In the rows, zero is written as 128.
Each row of numbers stands for one node and depends on some of the facts below. Use the named rows to name the rest.

How the nodes are related:
Λ: is of sort; γ: points at; ξ: refers to; Δ: uses
Λ(K217, 850); Λ(K344, 423); Λ(K420, 584); Λ(K314, 114); Λ(K534, 423); Λ(K204, 584); Λ(K854, 584)
Λ(K781, 297); Λ(K261, 297); Λ(K995, 406); Λ(K395, 406); Λ(K810, 584); Λ(K821, 423); Λ(K823, 423)
Λ(K809, 406); Λ(K407, 297); Λ(K595, 406); Λ(K21, 423); Λ(K167, 297); Λ(K764, 297); Λ(K812, 297)
Λ(K307, 406); Λ(K364, 584); Λ(K793, 406); Λ(K999, 423); Λ(K992, 114); Λ(K337, 850); Λ(K264, 423)
Λ(K787, 584); Λ(K755, 297); Λ(K994, 406); Λ(K591, 114); Λ(K473, 297); Λ(K843, 297); Λ(K305, 297)
Λ(K203, 423); Λ(K336, 406); Λ(K108, 423); Λ(K239, 423); Λ(K605, 584); Λ(K176, 850); Λ(K930, 584)
Λ(K818, 406); Λ(K691, 406); Λ(K267, 114); Λ(K681, 584); Λ(K292, 406); Λ(K545, 423); Λ(K648, 850)
Λ(K778, 406); Λ(K733, 114); Λ(K662, 850); Λ(K702, 406); Λ(K245, 114); Λ(K946, 297); Λ(K616, 584)
Λ(K68, 114); Λ(K509, 584); Λ(K50, 406); Λ(K586, 406); Λ(K103, 423); Λ(K737, 850); Λ(K775, 406)
Λ(K912, 584); Λ(K990, 297); Λ(K207, 850); Λ(K538, 297); Λ(K437, 584); Λ(K23, 406); Λ(K125, 114)
Λ(K52, 114); Λ(K348, 406); Λ(K416, 406); Λ(K126, 584); Λ(K806, 297); Λ(K94, 584); Λ(K260, 297)
Λ(K494, 423); Λ(K186, 850); Λ(K965, 297); Λ(K798, 406); Λ(K223, 850); Λ(K716, 297); Λ(K633, 406)
Λ(K82, 114); Λ(K290, 584); Λ(K71, 423); Λ(K429, 114); Λ(K500, 423); Λ(K792, 406); Λ(K520, 114)
Λ(K794, 584); Λ(K536, 423); Λ(K13, 584); Λ(K357, 584); Λ(K614, 850); Λ(K832, 297); Λ(K625, 297)
Λ(K182, 850); Λ(K308, 850); Λ(K982, 584); Λ(K355, 297); Λ(K816, 584); Λ(K121, 423); Λ(K312, 114)
Λ(K814, 423); Λ(K822, 406); Λ(K569, 406); Λ(K566, 297); Λ(K482, 584); Λ(K841, 584); Λ(K461, 406)
Λ(K173, 584); Λ(K359, 850); Λ(K138, 850); Λ(K875, 406); Λ(K820, 114); Λ(K38, 423); Λ(K328, 423)
Λ(K971, 584); Λ(K371, 584); Λ(K945, 850); Λ(K953, 423); Λ(K111, 406); Λ(K934, 584); Λ(K981, 297)
Λ(K83, 114); Λ(K870, 584); Λ(K729, 406); Λ(K660, 423); Λ(K87, 406); Λ(K647, 584); Λ(K472, 423)
Λ(K751, 114); Λ(K676, 406); Λ(K188, 114); Λ(K401, 406); Λ(K266, 114); Λ(K335, 114); Λ(K259, 423)
γ(K217, K83); γ(K217, K355); γ(K217, K261); γ(K314, K764); γ(K810, K416); γ(K810, K429); γ(K21, K792)
γ(K21, K203); γ(K167, K794); γ(K167, K591); γ(K167, K691); γ(K364, K981); γ(K992, K83); γ(K264, K395)
γ(K264, K595); γ(K755, K999); γ(K473, K245); γ(K473, K239); γ(K305, K52); γ(K108, K395); γ(K108, K461)
γ(K605, K336); γ(K605, K223); γ(K605, K308); γ(K930, K482); γ(K930, K660); γ(K930, K328); γ(K818, K934)
γ(K818, K990); γ(K292, K647); γ(K292, K981); γ(K778, K633); γ(K662, K416); γ(K662, K407); γ(K662, K308)
γ(K662, K182); γ(K702, K420); γ(K702, K371); γ(K702, K461); γ(K946, K816); γ(K946, K371); γ(K586, K822)
γ(K586, K344); γ(K912, K854); γ(K912, K764); γ(K912, K633); γ(K912, K344); γ(K912, K290); γ(K437, K223)
γ(K437, K990); γ(K348, K52); γ(K94, K953); γ(K494, K934); γ(K494, K812); γ(K798, K676); γ(K82, K660)
γ(K520, K822); γ(K520, K260); γ(K520, K729); γ(K357, K538); γ(K357, K691); γ(K357, K953); γ(K832, K416)
γ(K982, K854); γ(K982, K500); γ(K982, K261); γ(K569, K344); γ(K569, K676); γ(K841, K625); γ(K138, K126)
γ(K138, K787); γ(K820, K336); γ(K820, K23); γ(K38, K538); γ(K111, K595); γ(K111, K648); γ(K111, K792)
γ(K111, K359); γ(K87, K534); γ(K472, K994); γ(K751, K538); γ(K751, K482); γ(K401, K787); γ(K266, K337)
γ(K266, K203); γ(K335, K737); γ(K335, K591); γ(K335, K981); γ(K259, K691); γ(K259, K328); γ(K259, K461)
ξ(K217, K691); ξ(K420, K50); ξ(K314, K534); ξ(K314, K781); ξ(K314, K814); ξ(K854, K126); ξ(K395, K52)
ξ(K395, K971); ξ(K810, K437); ξ(K810, K207); ξ(K810, K982); ξ(K821, K108); ξ(K823, K108); ξ(K809, K534)
ξ(K809, K616); ξ(K809, K82); ξ(K21, K407); ξ(K21, K930); ξ(K21, K138); ξ(K812, K775); ξ(K364, K472)
ξ(K793, K355); ξ(K793, K125); ξ(K999, K203); ξ(K992, K775); ξ(K992, K822); ξ(K992, K781); ξ(K992, K953)
ξ(K755, K737); ξ(K591, K207); ξ(K305, K647); ξ(K305, K536); ξ(K681, K94); ξ(K681, K616); ξ(K292, K355)
ξ(K778, K186); ξ(K778, K108); ξ(K778, K494); ξ(K733, K534); ξ(K733, K50); ξ(K733, K764); ξ(K733, K176)
ξ(K733, K437); ξ(K733, K68); ξ(K662, K103); ξ(K662, K371); ξ(K662, K261); ξ(K946, K794); ξ(K946, K472)
ξ(K946, K173); ξ(K509, K737); ξ(K509, K482); ξ(K509, K312); ξ(K509, K264); ξ(K586, K348); ξ(K23, K494)
ξ(K23, K71); ξ(K23, K820); ξ(K23, K818); ξ(K965, K995); ξ(K965, K138); ξ(K633, K806); ξ(K500, K87)
ξ(K792, K138); ξ(K792, K337); ξ(K357, K371); ξ(K614, K111); ξ(K614, K87); ξ(K614, K820); ξ(K625, K534)
ξ(K182, K121); ξ(K182, K68); ξ(K308, K337); ξ(K308, K806); ξ(K816, K648); ξ(K566, K930); ξ(K566, K290)
ξ(K566, K818); ξ(K38, K337); ξ(K38, K806); ξ(K38, K344); ξ(K38, K290); ξ(K328, K103); ξ(K328, K605)
ξ(K328, K691); ξ(K981, K841); ξ(K981, K822); ξ(K981, K472); ξ(K870, K818); ξ(K660, K173); ξ(K676, K167)
ξ(K188, K945); ξ(K188, K647); Δ(K204, K810); Δ(K854, K875); Δ(K781, K312); Δ(K395, K125); Δ(K395, K812)
Δ(K395, K990); Δ(K810, K875); Δ(K809, K764); Δ(K364, K812); Δ(K364, K681); Δ(K787, K832); Δ(K473, K764)
Δ(K473, K990); Δ(K843, K875); Δ(K843, K990); Δ(K691, K473); Δ(K267, K223); Δ(K267, K990); Δ(K681, K832)
Δ(K545, K810); Δ(K245, K945); Δ(K245, K125); Δ(K737, K545); Δ(K775, K500); Δ(K912, K875); Δ(K990, K810)
Δ(K207, K823); Δ(K23, K971); Δ(K52, K875); Δ(K348, K794); Δ(K416, K843); Δ(K94, K307); Δ(K186, K971)
Δ(K223, K569); Δ(K716, K357); Δ(K82, K810); Δ(K82, K569); Δ(K82, K204); Δ(K429, K126); Δ(K500, K832)
Δ(K792, K416); Δ(K794, K764); Δ(K794, K239); Δ(K13, K239); Δ(K357, K764); Δ(K357, K473); Δ(K832, K472)
Δ(K832, K990); Δ(K308, K125); Δ(K308, K990); Δ(K355, K794); Δ(K312, K875); Δ(K312, K473); Δ(K569, K245)
Δ(K569, K764); Δ(K173, K787); Δ(K359, K204); Δ(K971, K832); Δ(K971, K681); Δ(K981, K787); Δ(K729, K764)
Δ(K87, K875); Δ(K87, K472); Δ(K647, K245); Δ(K647, K239); Δ(K647, K125); Δ(K647, K681); Δ(K472, K843)
Δ(K751, K793); Δ(K266, K125)

Known rows:
K778: [110 116 126 113 103  72 180 114 151 142 141 121 147 123 120 117 118 160
 103 159 150  83 136 128 150 161 163]
K429: [120 143 135 139 133 151 136 109 108 130 134 136 125 135 121 109 135 134
 128 149 124 142 141 135 123 124 116]
K843: [130 153 152 156 138 141 136 128  97 124 114 138 132 117 128  92 114 139
 152 148 104 155 124 139 117 122 129]
K809: [100 144 121 156 139  67 106 122  89 150 209 124 138 157  94 155 150 148
  75 177  95 139 158 109 110  79 151]
K473: [134 115 128 117 136 135 121 133 161 127  82 145 132 131 144 103 139 150
 120 157 102 135 116 137 122 140 130]
K223: [125 148 125 123 146 152 134 119 109 131 130 127 127 142 123 120 126 121
 122 150 124 141 134 134 115 124 119]
K647: [141 153  83 124 144 167 128 134 134 124 107 127 121 138 142 147 135 109
 136 123 137 150 144 127 106 123  96]
K875: [131 142 144 157 117 114 130 131 117 118 132 130 136 121 108 113 125 132
 124 133 130 104 164 115 125 127 142]
K591: [120 146 111 155 119  99 103 115 107 135 182 151 136 129 118 146 134 144
 119 121 129 147 150 146 136  96 129]
K823: [133 131 145 139 123 136 167 116 104 123 163 126 121  98 125 118  98 136
 109 142 152 158 112 136 133 145 137]
K625: [116 120 143 158 124 104  93 109  80 146 190 142 133 135 128 140 129 137
 124 120  84 146 129 122 138  75 135]
K821: [133 128 150 136 118 136 168 117 101 127 163 135 121  91 126 118  99 137
 116 152 151 153 120 139 137 138 134]
K990: [127 135 135 131 157 171 139 136  95 133 122 161 135 123 126 110 123 127
 124 143 114 146 122 148 126 123 118]
K111: [136 120 126 121 125 115 135 123 177 142  72 119 126 110 146 127 147 115
 148 105 143  80 121 130 145 170 143]
K217: [130 111 109 102  92 119 138 136 171 101 116 123 137 151 114  99 118 159
 103 158 137  74 136 116 133 138 133]
K806: [147 127 169 148 140 159 151 107 123 155 101 147 108  74 162 124 141  96
 176  79 160 164  89 155 144 174 128]
K328: [120 120 129 138 108 142 144 138 113  94 167 134 120 123  81  91  93 164
  84 175 152 144 125 126 119 137 127]

Name these rows:
No name comes twice in this set of rows, the named rows included.
[137 126 120 122 140 164 122 160 131 112 119 109 116 150 103 146 112 114
 147  90 156 142 127 119 121 142 109] | K482
[132 139 105 112 146 163 113 152 114 119 105 106 121 144 141 150 136 102
 140 117 118 149 146 114 103 101 104] | K173
[130 138 124 125 123  91 204 128 119 149 166 106 145 121 127 152 110 120
 141 123 169 152 114 116 134 149 116] | K870
[113 131 120 139 123  78 113 108  84 140 210 124 131 148 115 149 125 124
 115 133 107 133 136 114 130  83 134] | K182
[119 120 145 123 110  72 179 110 145 138 144 126 139  92 149 125 102 155
 122 150 139 121  89 142 145 167 155] | K21
[145 117 135 104 138 102 150 155 168 152  64 113 131 117 146 174 115 113
 197  70 162 121  71 129 149 193 141] | K930
[105 103 113 128  96  73 101 126 139 115 164 131 153 165 112 124 127 173
  92 160  86  87 134 116 141  93 147] | K992
[144 141  46 141  94 100  99 120 207 107 101 164 144 112 155 127 137 168
 132 139 134 103 131 171 135 132 129] | K335
[148  94  93  88 114 140 118 155 188  93  73 110 141 150 135 119 121 121
 121 111 136  88 127 101 127 137 117] | K605
[124 119 140 129 150 119  94 168 150 124  71 134 129 153  91 124 121 171
 177 131 139 118  95 157 130 159 143] | K751
[136 117 158 153 150 152 104 154 109 124 126 140 109 140  80 121 108 160
 167 111 168 154  95 157 140 147 128] | K538
[131 129 147 142 152 152  74 124  87 142 127 148 117 132 156 147 144 108
 153  94  79 162 117 131 119  92 118] | K781
[106 107 117 132 109  47  96 120 119 133 165 132 152 162 129 138 133 157
 106 131  73  88 133 120 131  83 150] | K314

The same nodes again, as new rows of numbers:
Known rows:
K266: [114 128 156 128 122 101 150 117 161 149 141 121 166 120 138 134 138 162
 119 147 147 157 151 112  61 130 107 112 130 151 122 125 109 157 128 118
 114 131 129 113 134 145 103 123 127 130 125 142 110]
K751: [122 135 127 140 116 100 157  91 212 121 163 126 140  93 128 143 149 147
 122 145 179 143 166  79 132 129 134 146 133 138 111  98  96 140 145 131
 125 116 131 114  81 120  97 139 109 134 119 146  95]
K82: [116 131 155 130 125 111 142 111 167 135 146 122 158 115 129 133 141 156
 122 152 163 158 154 107  69 131 114 121 132 150 115 110 100 150 131 119
 121 125 122 106 117 139 101 124 127 139 116 143 105]
K312: [120 122 144 156 141 103 154 145 138 142 126 144 116 119 136 122 125 142
 155 143 187 131 143 116  58 121 125 143 155 149 121 123 116 136 117 111
 119 137 111 115 114 130 103 112 145 150 116 129 119]
K167: [107 136 150 144 131 103 116  88 172 130 138 121 153 116 113 143 154 140
 117 154 125 173 176  89 169 142 121 134 111 106 119 115 122 116 144 134
 125 120 145 168 118 136 112 122 126 139 103 141 138]
K832: [110 139 149 165 117  96 150 129 160 146 141 100 179 129 143 150 132 172
 127 170 133 174 136 118  81 127 106 109 124 125 122 146 100 177 127 120
  94 135 137  98 173 153  92 139 123 124 134 146 118]
K538: [117 121 120 185 129  78 149 111 189 119 143 136 109  98 135 135 151 138
 144 136 172  99 160  77 196 126 161 177 154 116 124 115 127 116 138 125
 116 125 135 132  93  96 100 117 135 136 121 133 116]
K691: [135 128 123 163 136 113 141 126 143 108 136 148 109  98 104 118 139 147
 160 130 196 134 145  95 104 125 138 116 118 109 139  99 114 111 138 142
 123 136 121 164 120 126 136 131 127 119 116 126 128]
K401: [124 132 152 121 133 147 105 102 156 133 135 114 178 107 114 121 153 181
 131 139 108 168 151 123 101 132 124  84  88 127 136 115 112 105 142 129
 122 136 143 154 154 126 131 122 131 118 118 141 130]
K121: [129 115 171 116 140 122 136 125 133 150 119 149 116 122 138 135 114 153
 143 127 136 103 143 149 136 118 133 132 131 126 105 145 138 106 118 133
 158 135 133 186 114 126 118 136 128 131 126 139 127]
K536: [133 115 162 110 130 125 143 137 123 137 120 132 102 128 154 127 106 144
 139 130 135  87 138 125 131 110 110 155 137 159 108 151 140 112 125 115
 150 140 124 163 128  98 122 126 124 130 128 137 122]
K500: [149 122  89 149 105 132 162 149  75 103 130 129  85 143 143 145  93  66
 110 119 106 110  70 161 139 114 106 156 144 112 114 168 128 149 119 142
 144 118 123 109 116 153 144 167 106 130 143 123 136]
K71: [125 114 171 108 130  95 148 129 141 160 118 145 127 128 143 124 116 158
 135 126 140  80 131 142 122 116 132 136 151 155 118 144 134 130 117 120
 149 141 124 149 109 104 109 129 135 132 145 138 114]
K371: [129 142 162 111 141 144 121 130 147 141 117 135 120 132 123 135 119 154
 153 134 153 110 139 131 171 127 147 119 119 114 123 119 137 114 127 140
 141 133 128 164 138 117 131 130 128 113 131 130 131]
K934: [127 143 161 113 143 142 123 130 137 144 114 135 125 134 122 132 117 157
 155 136 146 108 141 135 174 128 150 116 121 117 124 124 139 117 125 136
 137 138 129 166 151 116 129 129 130 111 132 129 133]
K854: [144 141  91 122 141 182 107 147 100 111 122 138 100 150 108 140 111  63
 135 112 121 151  90 178 125 137 149 123 128 104 116 111 121 116 117 140
 135 109 114  87 117 169 152 145 126 135 122 111 138]
K138: [123 156 144  57 131 163 127 105 156 147 131 106 142 147 127 126 117 153
 122 127 108 135 159 112 142 126 108 132  90 176 114 128 129 132 137 117
 127 131 137 122 145 114 125 122 101 114 142 135 131]

Which node is each row?
No name comes twice in this set of rows, the named rows included.
[143 141  78 153 108 113 160 140 104 114 123 123 123 154 114 145 109  71
 119 121 128 104  53 154 160 130 143 123 153  97 141 131 122 171 123 156
 120 126 116  79 126 151 137 166 117 121 172 118 135] | K681
[134 109 109 136 104 146  72 132  98  85 139  96 186 113 144 129 163 102
  68 135  48 150  78 172 104 154 139  78 145 102 163 101 114 119 139 138
 133 103 119  70 137 128 155 131 157 132 113 128 107] | K778
[134 127 170 123 143 138 152 138 136 151 122 153 101 120 123 137 106 143
 158 134 174 128 142 148  77 115 124 127 131 133  93 133 118 119 115 134
 153 137 115 168 120 144 115 143 127 139 114 137 123] | K545
[121 118 178  82 120 119 131 104 159 160 133 118 171 124 144 135 129 168
 102 141 110 123 141 148  91 130 118 106 137 168 110 131 120 136 127 123
 153 129 127 134 122 122 106 129 129 130 130 150 101] | K494
[125 131 172  88 126 131 130  84 191 145 143 132 142 112 126 150 133 152
 115 133 125 141 168 128 153 127 126 124 104 137  93 116 116 108 140 142
 162 117 140 172  89 133 113 145 106 132 112 151 112] | K259
[141 155  18  94 136 171 147 109 124 153 128 163  83 170  81 121 105  72
 141  52  99 147 104 157 129 119 136 150  79 138 121 154 137 157 111 132
 105 123 158  90  91 202 139 155  80 122 182  98 171] | K308
[139 120  78 121 113 178  80 133  99  98 143  95 158 124 142 121 144 106
  88 106  27 168 100 147  93 133 114 109  99 136 151 134 127 117 136 120
 114 112 141  75 155 133 159 126 124 121 123 121 131] | K586
[130 123 133 151 149 112 131 132 142 133 121 127 136 124 112 104 139 166
 160 130 137 114 130 125  70 123 146 123 132 154 146 113 110  95 131 112
 118 148 119 109 128  88 117 103 164 147 126 130 127] | K875
[124 116 209  97 111 114 115 120 149 121 137 107 177 105 161 150 136 149
  87 167 134 116 130 149 123 141 126  98 161 130 111 103 114 121 137 137
 173 111 109 134 118 104 118 135 143 135 106 157  79] | K108
[139 130  17  77 111 143 160  46 207 144 164 147 108 140  86 129 142  76
  89  49  61 132 126 133 159 124 146 180  92 182 106 140 117 138 136 128
 137 104 168  66   8 161 115 157  69 145 177 122 136] | K38
[127 156 115  81 115 115 128  75  66 123 111 123 153 183  50 135 125  29
  74 139 123 182  91 134 124 159  93  90 118 103 142  96 120 150 147 174
 136 109 109 135  94 186 156 147 112 152 134 119 165] | K364
[133 141 138 125 132 155 129 128 135 115 141 102 145 114 113 117 133 156
 137 155 142 173 142  98  35 124  98 114  99 161 126 109  96 109 145 118
 117 132 116 107 154 111 131 117 128 131 108 138 123] | K87
[144 154  58  87 102 166 120 106 149  65 169 129  91 112 118 141 140  57
  84 104 173 147 133  89 183 148 127 146 118 132 118  66 117 138 152 152
 143  80 114  80  62 143 160 145  76 110 115 115 105] | K357
[146 115  68 155 110 138 110 160  54  70 136 136  95 115 141 107 136  74
 113 102 131 135  91 124  96 131 116 127 136 113 163 117 135 129 130 133
 120 115 113  98 119 132 173 129 133 121 120 103 133] | K809
[108 131 153 134 131 122 113 126 149 130 145 136 145 107 138 137 146 151
 127 146 172 193 181 101  80 139 105 110 110 112 115 110 122 154 127 128
 110 119 133 152 142 172 115 122 120 124  90 131 116] | K473

